Below are the code and all the weights of a small trained network. Each question names an input and a class and asks about switching units off, where a switched-off unit gives its printed mean instead of its output.

import numpy as np


def w(rows, s, z=0):
    codes = np.array(rows[::2]) - 128.0
    scale = np.full(codes.shape[1], s)
    scale[-1] = z or s
    return codes * scale


def norm(h):
    return h / np.sqrt((h * h).mean(-1, keepdims=True) + 1e-5)


def f(y):
    return y / 2 * (1 + np.tanh(0.7978845608 * (y + 0.044715 * y**3)))


def log_softmax(a):
    a = a - a.max(-1, keepdims=True)
    return a - np.log(np.exp(a).sum(-1, keepdims=True))


def net(x, mask):
    res = np.array(x, float).reshape(1, 7) / 4 @ E
    u = 0
    for l in range(2):
        y = f(norm(res) @ A[l][:, :-1].T + A[l][:, -1])
        res = res + np.where(mask[u : u + 7], y, B[l][:, -1]) @ B[l][:, :-1]
        u += 7
    return log_softmax(norm(res)[-1] @ U[:, :-1].T + U[:, -1])


A, B = {}, {}
E = w([
[99,170,132,138,128,152,144,121,117],'x0',
[202,234,170,67,77,87,210,140,214],'x1',
[118,115,117,141,100,131,123,161,149],'x2',
[141,114,145,96,119,122,102,129,112],'x3',
[156,137,120,106,149,184,118,114,144],'x4',
[123,135,130,135,137,112,138,114,116],'x5',
[253,115,89,161,46,183,216,102,11],'x6',
],0.0054)
A[0] = w([
[167,123,107,140,110,118,166,153,63,39],'0.n1',
[98,139,134,122,145,94,109,166,118,56],'0.n2',
[69,40,97,169,130,192,98,91,43,20],'0.n3',
[113,136,135,140,127,133,96,101,158,234],'0.n4',
[174,175,125,101,82,81,129,117,169,3],'0.n5',
[162,88,95,135,93,193,200,172,3,149],'0.n6',
[182,133,201,159,153,157,134,154,112,70],'0.n7',
],0.0065,0.0014)
B[0] = w([
[114,119,65,114,35,200,64,72,214,169],'0.n1',
[194,126,67,87,185,165,135,78,205,136],'0.n2',
[134,79,140,91,179,139,233,232,96,228],'0.n3',
[3,48,131,82,137,74,104,141,197,153],'0.n4',
[96,78,173,74,148,174,219,115,78,188],'0.n5',
[182,181,103,177,129,70,37,39,138,255],'0.n6',
[159,98,143,220,111,70,155,158,206,134],'0.n7',
],0.0062,0.0058)
A[1] = w([
[82,55,22,160,242,176,95,172,71,223],'1.n1',
[218,131,115,82,92,202,208,69,87,254],'1.n2',
[164,160,207,157,97,94,152,203,130,152],'1.n3',
[237,107,57,223,64,130,92,53,96,160],'1.n4',
[105,74,54,170,188,147,114,200,27,117],'1.n5',
[16,125,143,76,217,84,70,143,200,142],'1.n6',
[169,205,174,61,61,113,255,138,198,128],'1.n7',
],0.0053,0.0039)
B[1] = w([
[169,154,171,98,120,107,176,150,115,233],'1.n1',
[77,144,107,124,154,81,101,160,161,253],'1.n2',
[144,98,167,114,184,196,125,56,58,148],'1.n3',
[79,164,139,141,92,116,71,111,206,249],'1.n4',
[89,86,188,49,188,189,219,135,115,183],'1.n5',
[211,196,57,215,13,127,68,52,133,246],'1.n6',
[88,2,147,116,216,178,172,209,17,246],'1.n7',
],0.0075,0.0068)
U = w([
[151,216,49,165,43,108,60,87,196,254],'0',
[75,51,172,58,222,150,206,245,105,2],'1',
],0.011,0.00088)

Each question gives the input, the list of numbers given to net, and the class t.
The units are the neurons (one row each of A and B). Each row of codes is followed by its name. A weight is (code - 128) times the scale printed after its matrix; where a second scale follows, it is the last column's (A, B and U).
mask holds one flag per neuron, layer by layer. A switched-off neuron (its flag False) gives its mean, the last column of its row in B, instead of its output. The means were averaged over made-up inputs and are rounded, as every weight is.
A unit's drop is (log p(t) with every unit on - log p(t) with that unit switched off) / (log p(t) with every unit on - log p(t) with every unit switched off).
The circuit of an input: a set's keep is (log p(t) with only the set's units on - log p(t) with every unit switched off) / (log p(t) with every unit on - log p(t) with every unit switched off). Starting from the 12 units with the biggest drops (on a tie, the unit counted first), units are removed one at a time, each time the one whose removal leaves the highest keep (on an exact tie, the one counted first), for as long as the keep stays at least 0.8.
circuit, biggest first: the units of the circuit, biggest drop first
k most important neurons: the k neurons with the biggest drops, biggest first
top k neurons in layer l: the k neurons of layer l with the biggest drops, biggest first
drop when u is switched off: that unit's drop, to one decimal
input [4,3,5,-6,-1,6,-2], class 1: 2 most important neurons -> (1.n7; 0.n6)
input [-3,4,-4,-4,8,-4,3], class 1: circuit, biggest first -> (1.n7)
input [-4,-7,-8,-8,6,4,-7], class 0: top 2 neurons in layer 1 -> (1.n6; 1.n7)
input [4,-3,-7,7,6,4,3], class 0: 2 most important neurons -> (0.n6; 1.n7)
input [-1,-7,-7,-8,-5,4,-8], class 0: 2 most important neurons -> (1.n6; 1.n7)
input [4,5,-4,-2,-6,-6,4], class 1: 3 most important neurons -> (1.n7; 1.n6; 0.n5)
input [-8,-7,-6,-2,-2,0,-7], class 0: 2 most important neurons -> (1.n6; 1.n7)
input [-5,-7,4,2,5,4,-8], class 0: 2 most important neurons -> (1.n6; 1.n7)
input [-2,7,0,-7,-6,-4,-6], class 1: 2 most important neurons -> (1.n7; 0.n6)
input [-4,6,3,6,-3,-5,5], class 1: 3 most important neurons -> (1.n7; 1.n6; 0.n5)
input [-2,8,1,3,1,5,7], class 1: top 2 neurons in layer 1 -> (1.n7; 1.n6)
input [-3,-6,-2,1,8,4,-8], class 0: drop when 1.n6 is switched off -> 2.5
input [-1,6,6,0,4,-4,-4], class 1: drop when 1.n7 is switched off -> 3.3
input [-7,-4,4,-8,7,0,-8], class 0: circuit, biggest first -> (1.n6)
input [-4,0,-1,8,7,-8,-7], class 0: drop when 0.n6 is switched off -> 0.0
